Each row is followed by one of two labels, saying whether the row has a hidden trait. Each part has a new trait and two new labels.
[ 15  -7   3  -5   6  10   1   0   2  22  27   2  -8 -12  -5  29  -8   6
 -10   0   6  -8   9   9  -6   4   8   0  -1   6 -19   3  -5   5  10  10
  -9   2  -1   6   3   7  -5   1  19 -13  -2] : z935
[-21  10  -4   2  15  -7  -6   7   2 -51 -40  -2   4   0   3 -16 -10  -8
  31   3   4  11  -3 -10  15  -9   3  -1  -3 -12  16  -5  -1 -14 -10  -4
  12   1  18  -9 -11   6 -10  -8  12  15  -5] : z374
[ -1   1   7  -7   4 -21   2  -6  -3  13   6   0   2 -14   6  33   7   1
  20  -8   3   2  -2  -3  -2  -4  24   2 -17   9 -21  -5   3   3   9  17
  -6  13  14   9  13 -13  -5   0   6  -9  -7] : z935
[  7  -4   6  -5   4  -2  -3   2  -7  14  -1   3   0 -15  -1  26 -13   4
 -11   7   6  -4   2   5   2   0  24   4   8  -4 -13   3  -6  -2   9   1
 -21   4   0   7   6  -6  -7  -7  11  -5   3] : z374
[-15   2  -5   5   7  -9   0   9  -6 -55 -37   1   7  -1   3 -20  -8  -2
  36  -4   0  12  -6 -14  16 -11  -2  -7   8  -8  15   5  -3 -14  -6  -4
  27   2  12  -8  -7   5   0 -10  -7  11   1] : z374
[-19  15  -5   7 -15 -12  -4  -7   4 -27  11   4   2   5   9  10   5  -5
  10  -8  -8   8  -1 -13   5  -3   4 -20   5  -9   1  -4   8  -6 -16  12
  -3   4   1   0  -4  -8  -5   4   9   9   3] : z374
[-13   9  -6   0   9  -3  -4   6  -5 -49 -20   2   8   7   6 -11  -1  -3
   4  -4  -4  10  -3  -7  10 -14 -11  -7   7 -11  17   3   2  -8  -8   4
  30   5  19  -9 -15  10  -4   4  -6  11  -6] : z374
[  9   0   7  -4  -7 -10   1  -4  -2  23  13  -1  -3  -3   0  34  10   2
   8   5  -4  -1   1   1  -1   5  20   5 -10  11 -14 -15   5  14  11   2
 -24  12   6  13  13 -11   1  -8   6  -7  -7] : z935
[  3  -5   9  -5  -1 -23  -9   5  -3  10 -30  -5   6 -15   2  21 -17   6
  55 -16   8   3  -9   8   0   6  36  14 -17   7 -18  -3 -16 -18  18   8
 -21   5  13  -3  -6 -22  -6 -16  11   6   2] : z374

[-10  -4   4   7   1 -19  -3   4   2  17   4  15  -6   2   9  32   3] : z679
[-16   2   5  -4  12 -11  -8  -3  -8  13  -3  17  -1 -21  18 -55   3] : Z682
[ -1   0  11  11  12 -18  -6  -3  -8  14 -20  49  -3 -12  15   9  -2] : Z682
[-10  -4   1  -2  -1 -10   4  -6   0   6   2  17   1  -2  15  19  -2] : Z682
[  1  -4   8  20  17   1 -13 -15  -6  19  -6  25  -1 -13  11 -35  -3] : Z682
[-34  -3  -3   6   7  13   0   4  21  -2   8   6   4  -5   3 -37   0] : Z682
[ -8  -5 -11   1  -4  21  -4   0  10   6   4 -20   6   5   3  -2   3] : Z682
[ -5  -3 -17   0  -3   4   2   0   2 -12   9 -28   3  -1   9  -1   3] : Z682
[ 18   0  12   3   9  -8 -16   0  -6  -4   6  22  -6   4  -2 -36  -4] : z679
[-8 -3 -4 -1  6 -7  3 -1  8  0  0 17  2 -6  8 16  4] : z679
[-14  -2   6  -4  10  -5   5  -5   6  -1   3  36  -3  -5   9 -32   1] : Z682
[ -4  -2 -11  -7   4   0   2   4   7  -9   5  12   0 -13  13 -22   1] : Z682
[-34  -2   2  -4  -2  -5   3 -10   7   9   6  24   1 -15   6 -63   1] : Z682
[-26  -5  -8 -12 -11   6  14   8  28  -7   1   2  -4  12  17  31   1] : Z682
[ -7  -1  -9  -3   4  -9  -2   1  -1   9  11  27 -12 -12   6  11   0] : z679
[-12  -3   6   0   4  -9  -2  -1   1  -3  -4  11  -2  -3   7   6   4] : z679
[  5  -2   1   4  16 -10  -2  -3   1  -3   5  22   4  -9  -3 -44  -2] : Z682
[-20  -5  -3   3   5 -11   5   0  11  -1  -3 -14   1  -1  11  -1   2] : Z682
[  2  -4   2   6   0   4  -5  -7  -8   7   5  31  -1  -7   0 -38  -1] : Z682
[-10   6  10   9   5   0 -13  -5   2  13  -2  49   4 -15   3 -16  -3] : Z682
[-21  -2  -4  -2  -9  -7  -2  -3  -2  -7  12   0  -1  -3   3 -57   0] : z679
[  7  -1  11   2  -9  -5   1   1  -3 -24  16  -2   0   1 -11 -45  -1] : z679
[-20   1   4  -5  -3  -1   0   9  10 -10   0 -15  -7  -3   1   5   0] : z679
[ -3  -3  -6   1  -8   0 -10  -5   7  -1   7 -16   1   2   3  23   1] : z679
[ -1   1 -11  -8   2   9   2  -5  -3   4   2  -7  -1  -4   7   4   1] : z679

Next part:
[ -7 -18   4   4  -5  -6  -9   3  -1  -1  -1   5  19  -2 -17   1] : Z
[-9 -2 -2  2  1  2 -6  5 -1 -1  3  4  6  8 -1  1] : Z
[-10  -5  -2   3   3  -1  -5   4  -1  -1   5   5  11   6  -2   2] : Z
[-13 -12  -2   7   4  -2  -8   5  -2  -1   6   7  29   9  -4   4] : Z
[-4 -7 -1  1  1 -1 -2  2 -1  0  1  4  5  7 -4  0] : Z
[-15 -19   1   6  -2  -4 -10   6  -1  -1   6   7  48   4 -12   4] : Z
[-7 -6 -1  2  2 -1 -6  3 -1 -1  3  3  8  5 -3  1] : Z
[-10  -7  -2   3   2  -1  -6   4  -1  -1   4   5  15   7  -4   2] : Z
[-11 -16   3  -9  -6   6   6   1  -2  11   4   1 -20  -6  41   4] : Y
[-14 -10  -1   4   2  -2  -7   5  -2  -1   5   6  29   8  -7   3] : Z
[ 20  17  -2   2   1  -2  -4  -1   4  -3  -5  -1 -13   1 -13  -2] : Y
[-12 -14   1   5  -2  -3  -7   4  -2  -1   4   5  25   4  -9   3] : Z
[-10  -8  -1   4   1  -2  -7   5  -1  -1   4   5  17   8  -5   2] : Z
[-13 -17  -1   5   3  -2  -8   5  -1  -1   6   6  30   8  -7   3] : Z
[  1  -4   0  17   1  -7 -17   3   3  -4  -3   5  57   7 -21  -2] : Y
[  0   8  -5  18   9  -4 -15   5   3  -4   0   8  55  18 -12  -1] : Y
[-11 -16   1   4  -2  -3  -9   3  -1  -1   4   5  21   5 -10   2] : Z
[ 10   5   4 -14  -4   6  19  -9  -1   5  -5 -11 -30 -20  22  -1] : Y
[-2 -3  0  0  0 -2 -5  2 -1 -1 -1  2 -3  1 -4  0] : Z
[-14 -10  -4   7   5  -1  -7   6  -2  -1   8   7  36  11  -3   4] : Z
[ 10  12   2 -12  -3   8  26 -11  -1   5  -3 -14 -39 -23  29  -1] : Y
[-14  -6  -4   7   5  -3  -8   6  -2  -1   8   8  39  13  -2   4] : Y
[-3 -4 -1  0  1  0 -3  3 -1 -1  0  3 -7  3  1  0] : Z
[-12  -9  -1   5   1  -2  -9   5  -1  -1   4   5  18   5  -6   2] : Z
[-3 -2 -1  1  1  0 -5  4 -1 -1  2  4 -4 -3 -3  0] : Z
[ -6  -4  -1   2   1  -1 -15   3   0   0   1   4   4   5  -4   0] : Z
[-25  -6  -5   7   6   0  -8   5  -2  -1   9   8  35  15   1   5] : Z

[ 12  -8 -18   0   9  -7  22  -2   2   5   5 -11   0  12   9  -2 -16  24
 -15   2  12  11  -3  -7 -13 -15   3 -19  -6  -2 -23  -3  13   0   2   3
  -6   6  -9  -1   8   1] : S
[ 15   1  -2   0   2 -12   6   3   1   4   2  -9  -2   7  12  -1   1  -1
   9   2   4   1  -1   7  -5 -15   0  -4  -6  -3 -13  -3  13   1   3   3
  -7   4   1  -1   9   0] : Q
[ 15   3  -3   9 -11  -9   4   3   2   0   3 -11  -1   6   7  -5   2   5
  11   2   7  -4  -2  10  -3 -13   2  -5 -12  -3  -9  -3  37   0   6   0
  -7  16   5  -2   9   0] : Q
[ 10   1   0   1   2  -5   1   1   1   2   2 -12  -1   1   5  -7   0  12
   6   3   4   2   4  10  -3 -12   1  -4  -4   0  -7  -2  10  -1   3   2
  -4   0   7   4   6   0] : S
[ 15  10   3   0   0  -2   5   2   1   2   1  -3  -2   9   4  -1   1   5
   2   8   3   1  -4   9  -5 -12   2  -8   8  -3  -9   0  13   0   1   3
  -5   8   4  -1  13   0] : Q
[ 50   8  -6   2   4 -24  12   8   1  13   0 -22  -3  23  34  22  -2  -2
  17   0   9   5   8  12 -13 -46   8 -11 -19 -13 -22  -7  39   1 -18   4
 -12  12 -15   1  31   2] : S
[  1  -3  -1   0   3  -4   3  -6   1  -2   2   0  -1  -2  -3 -10   2   8
   1   4   1   1  -6   8   2   0  -1   4   2   9  -2  -1 -12  -2   4   1
   3   3  12  -1  -1  -1] : S
[  0  -5   0  -1   1  -1  -1  -3   2  -3   3  -8  -1  -1  -4 -15   0  -3
  -1   4   0  -1  -7   6   0   4  -2   1   3  11   0   0  -6  -1  13   2
   0   2   8  -2  -5  -1] : Q
[  2  -1   0   1   2  -6   1  -1   2  -1   3  -6  -2  -1  -4 -10   3   2
   2   2   1  -1  -6  11   4  -2  -5  -2   0   2  -6  -2  15   0  11   2
  -2   1   7   0  -1  -1] : Q
[ -4 -18 -17   2  14  -5  18 -10   3  -1   5   0  -1   2 -10 -21 -11   7
 -20  17  10  10  -7  -1  -1   1  -1 -17   4  -8 -15   1  -9   0  17   2
  -2   0 -15  -2  -6  -4] : S
[  4  -5 -16   0  17  -6  22  -6   1   0   7  -8  -1  -2   0  -8 -15  18
 -32  11   9  12  -5   2 -12  -3   2 -12   0  -5 -10  -1   6  -1  11   2
  -3   4  -9  -2   2  -2] : S
[  7  -3   1  16  -8  -7   2   0   2  -2   3 -13  -1   3   4  -6   2  11
   6   2   3  -8  -3  13  -3  -6   0  -4  -4   0 -11  -3  24   0   8  -1
  -5   7   3  -6   2   2] : Q
[  8  10   0   0   3  -9  -2  -1   1   2   2 -10   1   4  -6   9  -1 -24
   9   2   2   0  -4   9  -2 -18   0  -3  -2   1  -5  -2   2  -1  -8   2
  -4   6   4  -2   4   0] : Q
